Each row is followed by its class.
-118 -52 158 109 52 351 -82 -120 276 245 -183 191 413 224 395 -45 34 167 -140 -257 -310 44 -140 281 193 123 -436 -19 182 -121 2 -143 23 -257 260 -66 -119 50 -> (53)
241 -37 -165 34 79 36 -105 -41 -134 38 -136 -219 -398 -53 292 188 -75 16 -192 -142 178 100 182 -24 30 -98 437 -26 -90 -41 36 -150 -9 216 -164 66 129 8 -> (174)
-502 -162 91 -62 31 61 70 67 203 367 -70 -64 -21 16 -140 -89 -188 43 -68 288 -90 -146 -128 -5 -158 323 163 -36 -8 -3 -140 -107 102 300 118 171 7 -149 -> (35)
-146 -105 195 68 56 -36 -12 -102 -146 153 -297 -130 166 -13 404 -228 11 170 -343 27 -1 -207 -39 190 -136 264 -139 354 119 79 80 -110 -144 191 37 58 45 100 -> (85)
-94 48 -28 -220 -42 -3 -36 -110 29 141 -225 -13 148 140 190 -91 -293 9 -16 115 43 117 63 -182 -232 0 87 -2 -116 85 68 -141 12 -279 54 -220 -142 93 -> (174)
30 -30 -233 -163 -44 13 -66 -7 90 36 -165 -73 -537 67 -42 173 -200 -126 -259 -114 298 101 79 -109 -149 -349 478 20 -252 -64 220 12 -36 178 -210 75 57 20 -> (77)
-10 -101 9 -14 -116 178 -118 -90 -14 159 -16 113 260 9 34 -6 -76 -71 265 277 -189 -161 102 -80 64 52 -109 -149 -16 36 -95 -66 12 71 123 19 -89 -32 -> (12)
-88 88 -124 -46 219 -32 -256 -56 -39 -18 40 -218 -284 -95 93 128 -124 -6 21 66 172 72 43 10 76 -78 122 83 -97 96 128 -83 133 320 -38 100 211 110 -> (12)
-142 -232 10 138 -218 34 -164 -257 -34 180 -209 28 274 153 356 -57 96 146 3 137 -221 -83 -256 153 112 140 -228 121 -66 -127 -52 -170 -314 56 -77 -42 170 207 -> (77)
40 -49 490 237 -34 -37 -247 -196 101 345 -181 453 526 87 191 -31 -243 120 -300 64 -226 -247 -169 117 64 694 -221 153 237 -165 -83 -339 -208 21 389 459 84 82 -> (174)
-614 -22 78 -149 26 230 16 23 250 351 -17 -135 9 73 -61 -81 -144 125 -30 256 -150 -286 -82 116 -49 422 118 -55 29 59 -149 -94 55 206 27 -33 -167 -198 -> (35)
-77 252 69 -34 -222 73 -157 21 194 -97 -193 -364 249 -109 198 -32 -116 -70 329 43 72 -223 -287 -183 -81 293 -104 329 -53 490 92 104 114 54 -95 -450 92 -90 -> (139)
-92 -318 143 -49 24 7 17 -122 -61 121 -169 265 83 21 267 -83 34 -18 -173 32 -237 -177 29 124 22 216 -227 87 -87 -251 -117 -203 -169 119 22 216 39 63 -> (174)
54 34 -200 45 23 112 -123 -65 -18 -53 -93 -233 -174 -75 50 226 -12 20 -120 7 187 161 -66 -11 129 -40 173 71 -105 43 82 -22 -37 36 -88 88 139 45 -> (53)
-899 -145 162 -102 198 555 -61 115 86 561 -5 91 158 -13 -350 -58 -168 244 -226 603 -500 102 -195 326 204 357 4 -128 42 248 -371 -17 248 145 329 63 -144 -380 -> (53)
4 15 -201 -47 14 -80 -116 -24 45 -101 17 -404 -106 -81 148 257 53 -34 -60 -49 271 89 -97 74 41 -229 171 24 -151 92 71 132 71 208 -214 -164 104 38 -> (77)
226 -35 -278 56 47 -33 47 -183 152 -207 39 72 11 -145 24 237 136 -14 24 -184 -28 162 -74 189 140 -73 55 -282 28 -191 -183 -82 -23 161 -24 -132 96 72 -> (35)
19 94 40 0 -42 24 -38 24 64 334 -116 -102 40 59 345 -104 -73 52 -162 212 129 -71 -61 16 -138 50 -60 158 -50 -65 114 -124 -59 18 16 -98 172 -171 -> (53)
173 72 285 -56 103 -117 178 18 -143 94 11 213 -84 89 -290 3 -419 -43 50 -62 234 -163 205 -431 -56 327 217 -285 -6 17 -58 -154 87 -142 214 105 -312 -51 -> (174)
-363 -79 -44 -125 -65 309 42 67 -110 251 219 -110 -103 161 -355 -64 -91 -28 42 -84 36 -284 57 -65 -51 206 252 -153 83 95 99 78 193 4 172 97 -288 -234 -> (28)
-196 15 -98 22 61 95 84 -198 -22 42 96 -47 -159 -84 27 104 48 -91 -49 -101 -191 53 59 21 31 157 178 -165 41 -20 -222 -159 -35 -131 -39 196 74 136 -> (28)
90 61 -318 -59 85 105 50 -98 198 -173 47 -372 -1 -133 74 518 241 -16 308 -35 174 79 23 15 228 -364 77 -123 45 -17 -1 23 66 137 -189 -114 170 44 -> (85)
-73 77 26 -360 -27 178 274 -57 -149 87 131 -357 -14 -201 -267 -46 -65 355 317 498 182 -257 -69 166 -181 431 274 -159 -119 215 -64 5 240 319 17 -85 -186 20 -> (174)
894 301 -485 41 -881 83 -398 -348 -159 -296 -145 -311 879 523 280 440 -236 202 104 -696 673 61 -206 -179 -274 -328 176 -129 -230 -244 236 -208 395 -284 255 -681 133 680 -> (77)
-382 -65 54 -171 55 20 45 262 35 187 167 -138 -25 41 -400 -55 -385 -67 37 527 4 97 -148 -156 -185 305 130 -52 -191 -1 72 -23 235 5 45 157 129 -407 -> (174)
-36 -1 -171 -23 8 19 35 -104 22 -227 253 -102 -56 -277 -22 188 132 -145 -8 147 -88 167 -81 134 221 -63 -49 -73 -178 38 -151 -68 -58 34 -166 169 -24 -49 -> (77)
109 -68 -90 -57 -174 -48 -445 101 138 -71 -744 -591 391 -426 69 -261 233 -26 -527 244 664 183 -479 188 0 37 -501 756 -200 265 296 164 -178 -371 -354 -319 423 367 -> (12)
18 -97 -43 24 -143 234 -135 -24 -182 187 -197 26 176 -57 41 -57 -161 -97 10 261 -60 -104 66 -131 71 58 -11 -69 -91 -4 -57 -109 -7 -43 39 -60 104 -46 -> (12)
14 -154 36 -64 -77 19 -68 -40 94 29 -124 -27 82 -3 -9 71 -101 -85 234 66 -45 -172 92 -250 -61 34 54 -84 61 27 -98 -92 23 29 -55 9 -69 -23 -> (12)
57 -307 -127 113 -255 135 -721 47 -277 258 -531 -368 298 227 -28 -109 266 -290 -97 -413 184 -259 -231 336 197 386 -193 776 -242 85 212 -112 -304 471 9 -179 409 89 -> (35)
-82 -135 53 19 20 121 79 -172 55 -19 -24 47 454 -178 372 -132 156 -10 -196 -218 -255 -95 -179 282 42 372 -206 273 434 -133 -164 -7 112 -76 249 23 17 147 -> (85)
-34 -201 73 37 -257 198 -142 -51 -125 75 -108 270 331 15 -90 -153 -59 -195 12 -14 -130 -166 29 -73 123 108 -167 45 -45 58 15 -241 -74 -3 88 45 -153 60 -> (139)
185 -17 -287 33 -33 86 -159 -274 53 -41 -54 -355 231 -95 297 94 107 -68 -77 -109 136 132 -178 274 119 -83 -67 48 -78 -64 17 -62 98 71 52 -115 80 177 -> (77)
77 16 -96 5 -119 5 -4 -163 -124 141 -42 -184 236 -124 256 -114 36 18 76 9 93 -335 18 4 -79 46 -65 -13 -57 21 -44 -67 114 168 65 -147 -32 44 -> (28)
-155 44 -137 -157 -161 217 -74 9 3 -79 94 -115 81 9 -424 56 -186 -172 36 223 129 20 -62 -172 17 259 12 -93 -97 408 76 -165 77 -138 -37 -217 -168 -183 -> (85)
92 -219 -54 58 -87 75 -96 -123 -237 218 -40 -47 78 58 101 -20 -147 -47 244 269 -51 -141 118 -212 -44 -153 -17 -111 -128 11 46 -218 7 -2 5 33 -93 -95 -> (12)
86 -72 -101 143 -138 245 -162 -325 23 -125 -368 -150 232 -43 436 -4 30 39 -254 -85 -90 -236 -226 236 58 409 -160 286 113 -16 75 -140 -174 92 44 -133 287 104 -> (35)
-444 6 -79 -196 -6 148 229 77 150 158 31 -207 -104 94 -129 -101 -95 98 -53 207 -29 48 -174 -3 -147 458 52 -86 -2 119 -68 2 42 -141 -61 -228 -77 -183 -> (28)
170 122 -91 85 -211 -7 -122 41 -292 -55 5 -169 -87 109 -306 138 -305 -155 -76 159 224 -235 182 -292 -191 134 241 31 -37 393 266 -111 9 137 -3 -135 64 -256 -> (35)
-486 -136 52 -166 64 411 53 212 104 38 216 62 239 118 -374 -63 -119 -38 -71 429 -126 -121 24 155 234 210 -274 -33 -30 29 24 -43 243 246 112 1 -157 -357 -> (85)
227 379 71 -26 163 -82 30 72 -84 -209 0 -67 -49 -178 29 204 -205 151 -33 -381 303 44 38 -111 63 -61 207 -30 -8 67 -22 -79 218 70 66 -107 -15 29 -> (85)
-95 -99 -42 -5 -41 -12 -100 -68 -5 183 -35 -23 216 -11 -43 16 -90 -27 239 112 -132 -64 -70 -155 -5 40 -30 -89 -43 39 -133 -117 28 -105 25 -118 -35 -124 -> (28)
206 2 -272 25 43 -137 -51 -124 -15 -164 -17 -174 -192 -232 129 169 11 -29 -86 2 83 254 -81 -12 -27 13 200 45 -26 -89 -153 -85 -48 43 -114 66 163 10 -> (12)
-320 28 -115 -275 28 255 213 189 153 362 25 -214 55 15 -20 68 -99 106 73 187 -63 50 -58 112 -121 22 -31 -58 -64 165 168 49 278 -23 60 -168 -195 -277 -> (174)
-56 -97 -85 48 -144 183 -101 -126 -106 130 -81 -77 236 36 35 -51 -77 -56 180 99 -151 -90 7 -97 17 52 -56 -40 -22 56 -98 -147 84 11 123 -28 -41 -21 -> (12)
-311 -2 65 -108 28 206 126 82 234 246 3 -85 11 -47 -288 -163 -144 89 24 366 -11 -10 -246 29 25 535 69 1 58 74 -78 7 63 50 87 39 -98 -216 -> (53)
-6 -251 -134 30 -91 23 -136 -68 -156 111 -178 129 301 -137 -119 -83 -139 -69 -39 248 -94 46 -173 17 56 164 40 -18 -133 1 -158 -43 -62 181 80 -104 -21 -134 -> (85)
-147 -9 44 -7 77 79 -14 -80 45 115 -207 -84 147 41 298 23 -49 90 -343 -16 8 -107 -94 184 -58 49 -123 181 38 -41 46 -136 -46 27 -49 -160 85 -111 -> (85)
-125 -15 106 49 -18 -126 -83 -22 215 320 -183 172 119 178 267 35 69 99 -94 -126 -98 -53 -206 99 -89 -75 -305 203 -114 -141 45 -170 -244 14 -9 -31 142 -146 -> (28)
28 254 39 58 57 -5 -52 -145 63 -139 356 -126 518 -58 100 41 -69 73 441 459 -46 101 54 -125 197 -98 -352 -12 163 274 25 -55 156 -274 221 -90 -378 -51 -> (139)
443 73 -589 -295 7 133 1 -164 -340 -38 -81 -615 -65 -214 29 460 133 -62 -18 -307 546 67 136 237 -204 -356 236 -174 -288 120 303 -136 302 303 106 -163 181 175 -> (28)
-148 -95 57 209 -33 40 -138 -66 -170 231 -40 -191 331 17 -148 -56 -205 -346 255 382 -295 135 -185 -112 43 73 -78 -17 -225 227 -31 -157 -95 -64 93 74 206 -351 -> (77)
-313 -34 -19 -104 -162 275 -54 192 237 427 -138 33 375 -4 -193 -198 -103 174 88 399 -94 -140 -368 174 118 643 -177 56 -84 51 -136 103 85 388 252 -232 -14 -284 -> (28)
44 -60 -15 83 -140 85 -116 -107 -86 69 -38 -7 279 -34 17 11 -12 -65 174 155 -2 -152 -33 -14 91 34 -93 -80 -82 39 -79 -6 57 115 55 -123 17 76 -> (139)
101 137 -147 -120 -6 130 -52 -59 57 -26 -96 91 -125 -223 85 57 -75 -78 -272 14 99 74 182 26 83 40 193 89 -52 99 -38 -109 -12 244 77 165 -120 84 -> (53)
83 99 -110 24 -245 96 -106 -67 -50 -64 54 8 17 -169 -31 64 -108 -7 131 361 -20 -103 -21 -193 9 96 90 -49 -116 230 -1 -25 -43 99 -38 43 17 -128 -> (53)
250 -227 -416 -82 -18 32 235 -46 106 17 -299 -334 -7 -1 150 -29 221 -194 70 -303 188 503 -136 64 72 -183 -214 227 -45 -89 160 -2 119 -258 -61 -265 121 513 -> (77)
-47 -201 -83 -9 77 192 -81 30 -23 -155 -241 20 -175 -103 -164 189 -89 70 -423 -186 2 102 -143 113 69 172 159 37 34 122 -89 -18 82 182 1 -47 46 -165 -> (85)
-77 -231 -66 10 -148 41 -148 -74 -79 232 -70 135 201 -43 -73 12 -65 -122 92 131 -148 -192 24 -144 35 138 -43 -128 -81 39 -162 -174 -22 152 113 47 -42 -104 -> (28)
-159 197 185 -141 43 63 223 263 293 231 -248 -279 19 -64 362 -73 8 400 498 432 -110 -125 -159 -28 -73 315 -132 8 25 16 21 268 -84 -16 -268 -381 375 -31 -> (28)
307 -35 170 -27 -106 -137 58 -123 79 -83 26 144 148 -64 17 104 3 53 -226 -159 221 -111 -265 77 -280 -10 -121 89 116 -90 220 -262 -131 -176 -31 78 31 -131 -> (12)
-44 -31 -365 30 104 168 48 -98 -110 -116 100 -296 -111 -261 -22 138 55 -184 -73 12 54 101 55 123 208 -41 168 18 19 183 96 1 86 162 -38 0 -68 -8 -> (35)
7 -336 95 -12 156 87 122 -304 148 275 -58 645 -63 -39 631 -81 62 -22 168 -79 -619 -92 180 123 151 -149 -57 -266 -13 -448 -297 -337 -304 94 -61 171 -168 73 -> (28)
-317 98 -218 -170 20 -217 87 255 312 525 50 -66 409 -139 82 -305 -78 221 428 336 -93 -16 -268 15 -70 -5 -166 31 217 -227 -60 265 274 180 97 -500 -49 -259 -> (12)
0 -67 -267 -54 35 43 -59 -125 -70 5 -53 -160 -258 -149 3 123 -10 -136 -123 86 181 148 -49 101 -16 -165 203 50 -211 102 111 -93 7 247 -131 -24 94 50 -> (139)
-41 659 222 -151 29 -53 513 247 536 15 202 -381 -350 300 154 111 -213 90 476 125 68 88 209 -419 -520 -338 -113 87 -30 702 486 -84 167 -326 -275 -250 -326 -400 -> (53)
-399 -185 -43 -86 -57 200 -24 88 17 340 110 -162 238 106 -440 50 -127 -111 -12 300 137 3 -204 63 10 11 22 -114 -141 120 125 -103 136 -15 -10 -121 -196 -261 -> (139)
-76 167 -26 -81 122 -29 13 18 48 -15 -65 -175 -340 -169 235 79 -57 -112 -37 151 58 50 253 -109 40 -86 345 133 -72 144 14 11 -91 202 -263 110 125 55 -> (174)
-329 46 103 -46 -114 206 -51 -2 93 200 -121 -309 158 159 -131 -208 -191 117 98 99 153 -220 -322 30 -124 519 106 90 6 132 40 111 197 105 112 -247 2 2 -> (139)
-107 155 -73 0 -93 166 -169 -82 -103 -57 -63 -204 -242 -24 262 -30 -92 -47 -98 189 144 -9 16 -89 10 -43 374 169 -72 209 143 57 -100 71 -274 -187 290 105 -> (53)
-12 -78 -197 -12 123 -23 31 -62 114 -66 165 55 24 -191 -113 159 -19 -303 -44 -278 -102 132 138 -17 101 -285 175 -114 184 -102 -50 -196 99 -34 -119 129 -172 -78 -> (12)
-235 384 43 -242 -218 329 -136 -132 22 276 -199 23 -36 85 650 -117 -203 40 153 -209 -140 -511 187 68 -171 150 252 422 -41 102 337 -215 -67 428 95 7 138 285 -> (35)
48 -149 151 264 -27 156 -131 -130 71 369 -167 79 118 64 -154 -172 -90 -171 62 125 -244 -195 -53 -7 210 520 43 18 218 15 -129 -147 -151 -66 -36 17 64 -95 -> (174)
